Here is a tiny trained network, its code and every weight. The questions are about switching its units off for an input and a target symbol, where a switched-off unit gives its printed mean instead of its output.

import numpy as np


def w(rows, s, z=0):
    codes = np.array(rows[::2]) - 128.0
    scale = np.full(codes.shape[1], s)
    scale[-1] = z or s
    return codes * scale


def norm(h):
    return h / np.sqrt((h * h).mean(-1, keepdims=True) + 1e-5)


def f(y):
    return y / 2 * (1 + np.tanh(0.7978845608 * (y + 0.044715 * y**3)))


def softmax(a):
    e = np.exp(a - a.max(-1, keepdims=True))
    return e / e.sum(-1, keepdims=True)


def log_softmax(a):
    a = a - a.max(-1, keepdims=True)
    return a - np.log(np.exp(a).sum(-1, keepdims=True))


def net(x, mask):
    ids = ['αβγδεζηθλμξπτφψ'.index(c) for c in x.split()]
    T = len(ids)
    res = E[ids] + P[:T]
    u = 0
    for l in range(2):
        q, k, v = (norm(res) @ M[l].T for M in (Q, K, V))
        z = softmax(np.where(np.tri(T) > 0, q @ k.T / 3**0.5, -1e9)) @ v
        res = res + np.where(mask[u], z, O[l][:, -1]) @ O[l][:, :-1]
        u += 1
        y = f(norm(res) @ A[l][:, :-1].T + A[l][:, -1])
        res = res + np.where(mask[u : u + 4], y, B[l][:, -1]) @ B[l][:, :-1]
        u += 4
    return log_softmax(norm(res)[-1] @ U[:, :-1].T + U[:, -1])


Q, K, V, O, A, B = {}, {}, {}, {}, {}, {}
E = w([
[147,133,79,132,175,186,206,49,129,168,197],'α',
[72,67,122,155,123,123,246,32,126,157,153],'β',
[133,181,97,119,122,40,122,134,119,85,94],'γ',
[133,82,181,65,101,85,87,79,159,72,108],'δ',
[149,199,125,145,158,117,133,165,166,162,86],'ε',
[89,134,135,206,170,145,54,106,133,91,73],'ζ',
[164,107,120,145,106,140,152,130,155,111,85],'η',
[138,125,157,168,200,80,117,106,183,92,140],'θ',
[96,171,72,126,80,175,75,147,139,101,85],'λ',
[165,192,47,158,127,116,194,149,163,126,68],'μ',
[71,182,152,144,147,145,115,124,147,143,47],'ξ',
[140,106,134,184,151,157,99,124,154,83,96],'π',
[156,138,116,114,132,109,85,150,183,130,152],'τ',
[206,143,142,119,189,76,172,96,143,110,81],'φ',
[112,173,84,2,138,144,192,38,45,87,172],'ψ',
],0.017)
P = w([
[213,192,95,102,23,120,17,119,53,183,135],'0',
[207,21,90,81,158,76,97,161,254,34,214],'1',
[130,66,63,66,93,91,147,125,236,34,130],'2',
[123,100,81,88,150,106,119,155,228,29,141],'3',
[112,118,101,81,181,111,97,158,224,40,135],'4',
[83,126,95,74,173,125,89,160,221,54,121],'5',
],0.0077)
Q[0] = w([
[147,172,206,118,58,76,100,137,135,105,100],'0.h1',
[146,138,84,91,169,77,78,78,98,91,60],'0.h1',
[128,118,62,110,144,68,72,163,255,88,92],'0.h1',
],0.0072)
K[0] = w([
[87,207,143,80,112,101,71,242,183,64,133],'0.h1',
[165,180,148,89,51,181,117,174,3,111,226],'0.h1',
[188,224,246,221,1,122,102,149,42,238,210],'0.h1',
],0.0046)
V[0] = w([
[112,199,56,88,131,74,89,179,203,116,159],'0.h1',
[180,140,74,94,148,255,86,128,127,161,146],'0.h1',
[98,110,131,17,100,113,156,132,107,16,104],'0.h1',
],0.0066)
O[0] = w([
[192,214,154,237,65,167,77,164,198,141,224,140],'0.h1',
[107,1,109,204,140,227,155,94,132,114,32,251],'0.h1',
[14,148,1,196,147,42,73,223,130,153,86,55],'0.h1',
],0.0094,0.0028)
A[0] = w([
[83,92,97,94,81,150,111,162,181,83,102,253],'0.n1',
[172,126,168,190,56,130,66,165,81,211,100,114],'0.n2',
[108,40,155,233,99,80,95,168,254,114,67,220],'0.n3',
[119,118,68,151,87,102,151,75,54,133,249,226],'0.n4',
],0.0079,0.0029)
B[0] = w([
[170,107,163,165,189,100,141,125,138,145,136,218],'0.n1',
[92,99,130,150,136,94,181,159,133,111,86,143],'0.n2',
[178,175,89,38,110,111,117,131,123,130,120,255],'0.n3',
[138,166,87,102,138,253,133,125,158,128,110,178],'0.n4',
],0.015,0.009)
Q[1] = w([
[84,111,163,161,128,147,168,199,76,116,138],'1.h1',
[12,64,142,175,150,143,151,100,87,139,190],'1.h1',
[182,143,158,44,118,129,81,111,176,106,80],'1.h1',
],0.011)
K[1] = w([
[83,152,142,145,160,86,140,160,208,57,128],'1.h1',
[75,106,83,143,234,151,190,128,254,98,171],'1.h1',
[187,215,173,174,18,149,127,94,75,193,79],'1.h1',
],0.0082)
V[1] = w([
[49,127,115,139,64,148,178,185,173,144,75],'1.h1',
[122,144,202,152,56,94,41,156,53,197,64],'1.h1',
[115,162,123,163,170,98,244,113,107,135,141],'1.h1',
],0.011)
O[1] = w([
[168,149,165,168,123,105,109,54,112,180,49,158],'1.h1',
[179,200,136,65,161,87,249,92,71,152,138,2],'1.h1',
[106,174,102,219,191,130,149,105,237,81,140,124],'1.h1',
],0.015,0.0058)
A[1] = w([
[187,199,163,107,128,114,174,100,48,187,142,4],'1.n1',
[207,112,146,67,132,64,134,106,134,86,102,111],'1.n2',
[119,100,152,50,95,106,150,220,80,81,156,58],'1.n3',
[101,111,59,90,141,246,113,57,155,93,137,122],'1.n4',
],0.012,0.0033)
B[1] = w([
[90,52,122,123,141,131,69,105,148,96,219,196],'1.n1',
[67,143,157,194,138,163,159,185,82,158,102,227],'1.n2',
[111,157,137,153,91,85,106,75,183,74,36,168],'1.n3',
[130,144,136,60,113,147,209,62,136,251,165,247],'1.n4',
],0.015,0.014)
U = w([
[185,112,82,16,126,166,169,87,134,181,146,138],'α',
[50,80,115,196,160,153,118,140,216,101,127,50],'β',
[118,198,130,159,112,87,95,156,116,157,209,230],'γ',
[80,141,90,80,119,10,142,134,98,147,120,244],'δ',
[168,141,200,184,140,194,164,126,149,70,197,36],'ε',
[102,82,138,71,156,131,151,101,74,37,168,179],'ζ',
[104,115,133,175,198,139,189,204,92,177,101,71],'η',
[177,168,147,74,65,99,127,99,196,53,155,152],'θ',
[199,72,122,101,149,97,90,116,33,200,110,3],'λ',
[219,200,136,200,104,120,134,132,178,145,80,77],'μ',
[183,151,145,146,190,60,136,26,112,133,111,120],'ξ',
[122,133,133,83,102,135,172,109,119,90,13,148],'π',
[163,133,192,135,37,160,85,167,120,142,138,79],'τ',
[138,186,88,124,181,139,200,165,163,46,129,232],'φ',
[195,129,39,116,143,92,77,178,129,157,67,131],'ψ',
],0.011,0.0022)

Each question gives the input, a string of symbols that net reads in full, and the target symbol t.
The units are the heads (3 rows each of Q, K, V and O) and the neurons (one row each of A and B). Each row of codes is followed by its name. A weight is (code - 128) times the scale printed after its matrix; where a second scale follows, it is the last column's (O, A, B and U).
mask holds one flag per unit, layer by layer, with each layer's heads first. A switched-off unit (its flag False) gives its mean, the last column of its rows in O or B, instead of its output. The means were averaged over made-up inputs and are rounded, as every weight is.
A unit's drop is (log p(t) with every unit on - log p(t) with that unit switched off) / (log p(t) with every unit on - log p(t) with every unit switched off).
The circuit of an input: a set's keep is (log p(t) with only the set's units on - log p(t) with every unit switched off) / (log p(t) with every unit on - log p(t) with every unit switched off). Starting from all 10 units, units are removed one at a time, each time the one whose removal leaves the highest keep (on an exact tie, the one counted first), for as long as the keep stays at least 0.8.
circuit, biggest first: the units of the circuit, biggest drop first
k most important neurons: the k neurons with the biggest drops, biggest first
k most important neurons of layer l: the k neurons of layer l with the biggest drops, biggest first
input ζ β ψ η, target ζ: circuit, biggest first -> 1.h1; 1.n1; 1.n4
input π β φ π φ, target π: circuit, biggest first -> 1.h1; 1.n3
input λ ζ π μ, target λ: 2 most important neurons of layer 0 -> 0.n2; 0.n3
input β ε η τ, target β: circuit, biggest first -> 1.h1
input μ ξ λ η δ, target μ: circuit, biggest first -> 0.n2; 1.h1; 0.h1; 1.n1
input δ β β φ, target δ: circuit, biggest first -> 1.h1; 0.h1; 1.n3
input η μ β π, target η: 3 most important neurons -> 1.n2; 0.n2; 0.n4
input α μ ε α θ, target α: 2 most important neurons -> 1.n4; 0.n3
input β ψ β ε, target β: 2 most important neurons -> 0.n3; 0.n4
input ε β ψ ψ π, target ε: 3 most important neurons of layer 1 -> 1.n4; 1.n1; 1.n2
input ζ ψ ξ, target ζ: 2 most important neurons of layer 1 -> 1.n1; 1.n4
input θ ψ λ π, target θ: circuit, biggest first -> 1.h1; 0.h1; 1.n3
input α ψ φ ψ, target β: 2 most important neurons -> 0.n3; 0.n1
input ψ γ β γ, target ψ: circuit, biggest first -> 0.h1; 0.n3
input ξ ξ γ π, target ξ: 2 most important neurons of layer 0 -> 0.n1; 0.n2
input γ α δ, target γ: most important neuron of layer 1 -> 1.n2
input ε ψ β α β τ, target ε: 3 most important neurons -> 0.n4; 0.n2; 1.n4
input τ ξ λ δ, target τ: 2 most important neurons of layer 1 -> 1.n2; 1.n4
input η μ η β η, target η: 2 most important neurons of layer 0 -> 0.n2; 0.n4
input π β β π, target π: most important neuron -> 1.n3
input φ β μ, target φ: 2 most important neurons -> 0.n4; 1.n4
